Below are the code and all the weights of a small trained network. Each question names an input and a target symbol and asks about switching units off, where a switched-off unit gives its printed mean instead of its output.

import numpy as np


def w(rows, s, z=0):
    codes = np.array(rows[::2]) - 128.0
    scale = np.full(codes.shape[1], s)
    scale[-1] = z or s
    return codes * scale


def f(y):
    return np.maximum(y, 0)


def softmax(a):
    e = np.exp(a - a.max(-1, keepdims=True))
    return e / e.sum(-1, keepdims=True)


def log_softmax(a):
    a = a - a.max(-1, keepdims=True)
    return a - np.log(np.exp(a).sum(-1, keepdims=True))


def net(x, mask):
    ids = ['ΓΦΩαδζηλμξτψ'.index(c) for c in x.split()]
    T = len(ids)
    res = E[ids] + P[:T]
    u = 0
    for l in range(2):
        q, k, v = (res @ M[l].T for M in (Q, K, V))
        z = softmax(np.where(np.tri(T) > 0, q @ k.T / 2**0.5, -1e9)) @ v
        res = res + np.where(mask[u], z, O[l][:, -1]) @ O[l][:, :-1]
        u += 1
        y = f(res @ A[l][:, :-1].T + A[l][:, -1])
        res = res + np.where(mask[u : u + 4], y, B[l][:, -1]) @ B[l][:, :-1]
        u += 4
    return log_softmax(res[-1] @ U[:, :-1].T + U[:, -1])


Q, K, V, O, A, B = {}, {}, {}, {}, {}, {}
E = w([
[151,146,126],'Γ',
[177,81,107],'Φ',
[133,98,134],'Ω',
[130,177,174],'α',
[133,114,77],'δ',
[135,213,183],'ζ',
[152,217,148],'η',
[209,98,50],'λ',
[57,175,69],'μ',
[250,159,207],'ξ',
[111,98,105],'τ',
[134,93,134],'ψ',
],0.017)
P = w([
[128,255,129],'0',
[246,113,16],'1',
[215,161,58],'2',
[169,168,59],'3',
[153,151,60],'4',
[171,163,75],'5',
[136,160,109],'6',
[121,157,108],'7',
],0.009)
Q[0] = w([
[48,195,14],'0.h1',
[63,1,102],'0.h1',
],0.0058)
K[0] = w([
[103,184,119],'0.h1',
[153,1,90],'0.h1',
],0.0035)
V[0] = w([
[216,24,2],'0.h1',
[63,156,219],'0.h1',
],0.0084)
O[0] = w([
[57,168,251,82],'0.h1',
[231,3,49,3],'0.h1',
],0.011,0.0028)
A[0] = w([
[228,51,13,254],'0.n1',
[112,254,31,148],'0.n2',
[38,148,211,65],'0.n3',
[158,107,231,100],'0.n4',
],0.0064,0.0048)
B[0] = w([
[69,99,221,199],'0.n1',
[96,76,171,244],'0.n2',
[248,113,106,153],'0.n3',
[58,121,107,141],'0.n4',
],0.012)
Q[1] = w([
[57,101,247],'1.h1',
[173,82,23],'1.h1',
],0.011)
K[1] = w([
[71,79,253],'1.h1',
[133,209,83],'1.h1',
],0.014)
V[1] = w([
[79,175,105],'1.h1',
[11,77,115],'1.h1',
],0.012)
O[1] = w([
[195,196,8,89],'1.h1',
[188,85,109,249],'1.h1',
],0.014,0.017)
A[1] = w([
[149,37,143,70],'1.n1',
[40,20,55,255],'1.n2',
[104,250,128,175],'1.n3',
[150,87,176,124],'1.n4',
],0.011,0.009)
B[1] = w([
[64,99,145,253],'1.n1',
[183,157,141,253],'1.n2',
[135,82,2,160],'1.n3',
[64,158,47,242],'1.n4',
],0.0096,0.016)
U = w([
[155,111,171,171],'Γ',
[116,113,78,155],'Φ',
[140,114,148,171],'Ω',
[134,64,163,58],'α',
[115,91,105,19],'δ',
[122,57,156,59],'ζ',
[130,77,142,54],'η',
[85,132,55,143],'λ',
[209,2,102,115],'μ',
[59,191,173,126],'ξ',
[161,132,145,253],'τ',
[149,125,157,202],'ψ',
],0.0084,0.0052)

Each question gives the input, a string of symbols that net reads in full, and the target symbol t.
The units are the heads (2 rows each of Q, K, V and O) and the neurons (one row each of A and B). Each row of codes is followed by its name. A weight is (code - 128) times the scale printed after its matrix; where a second scale follows, it is the last column's (O, A, B and U).
mask holds one flag per unit, layer by layer, with each layer's heads first. A switched-off unit (its flag False) gives its mean, the last column of its rows in O or B, instead of its output. The means were averaged over made-up inputs and are rounded, as every weight is.
A unit's drop is (log p(t) with every unit on - log p(t) with that unit switched off) / (log p(t) with every unit on - log p(t) with every unit switched off).
The circuit of an input: a set's keep is (log p(t) with only the set's units on - log p(t) with every unit switched off) / (log p(t) with every unit on - log p(t) with every unit switched off). Starting from all 10 units, units are removed one at a time, each time the one whose removal leaves the highest keep (on an exact tie, the one counted first), for as long as the keep stays at least 0.8.
units of the circuit, in order: the units of the circuit, biggest drop first
unit that matters most: the unit with the biggest drop
top k neurons: the k neurons with the biggest drops, biggest first
top k neurons in layer l: the k neurons of layer l with the biggest drops, biggest first
input ζ ξ ψ, target ζ: units of the circuit, in order	[0.h1; 0.n1; 1.h1]
input μ ζ μ α ζ μ, target μ: top 2 neurons	[0.n2; 0.n1]
input ξ μ μ ξ ζ ξ μ η, target ξ: unit that matters most	0.n1
input μ μ α ξ α Ω τ ξ, target μ: units of the circuit, in order	[0.n2; 0.n1; 1.h1; 0.h1]
input ξ μ μ ζ α μ η, target ξ: units of the circuit, in order	[0.n1; 0.h1; 1.h1]
input μ λ ξ ζ η ξ, target μ: units of the circuit, in order	[0.n2; 0.h1; 0.n1; 1.h1]
input ξ Φ μ μ μ μ μ, target ξ: units of the circuit, in order	[0.n1; 1.h1; 0.h1]
input μ μ μ μ Γ, target μ: top 3 neurons in layer 0	[0.n1; 0.n2; 0.n3]
input ξ μ τ ζ, target ξ: units of the circuit, in order	[0.h1; 0.n1; 1.h1]
input ζ ξ λ α, target ζ: top 3 neurons	[0.n1; 1.n1; 0.n2]
input λ α μ μ η, target λ: units of the circuit, in order	[1.h1; 0.h1; 1.n3]
input μ μ ζ α μ μ ψ τ, target μ: units of the circuit, in order	[1.h1; 0.n2; 0.n1; 0.h1]
input λ λ μ α μ Φ λ, target λ: units of the circuit, in order	[0.h1; 1.h1]
input ζ α Γ, target ζ: units of the circuit, in order	[0.h1; 0.n1; 1.h1; 1.n1]
input μ μ ζ μ α, target μ: top neuron	[0.n1]
input μ ξ μ ξ α, target μ: top 2 neurons in layer 0	[0.n2; 0.n1]
input ζ μ ξ ξ Φ ψ μ, target ζ: units of the circuit, in order	[0.n1; 0.h1; 1.h1]
input μ μ ξ ξ μ ξ ψ, target μ: top 2 neurons	[0.n2; 0.n1]
input μ η ξ λ μ μ Φ ζ, target μ: top 2 neurons	[0.n2; 0.n1]
input λ ζ ξ λ, target λ: top 2 neurons	[1.n3; 0.n1]
input μ ξ τ μ Γ μ Γ, target μ: unit that matters most	0.n2
input λ μ λ Γ μ μ ξ μ, target λ: top 2 neurons in layer 0	[0.n1; 0.n3]
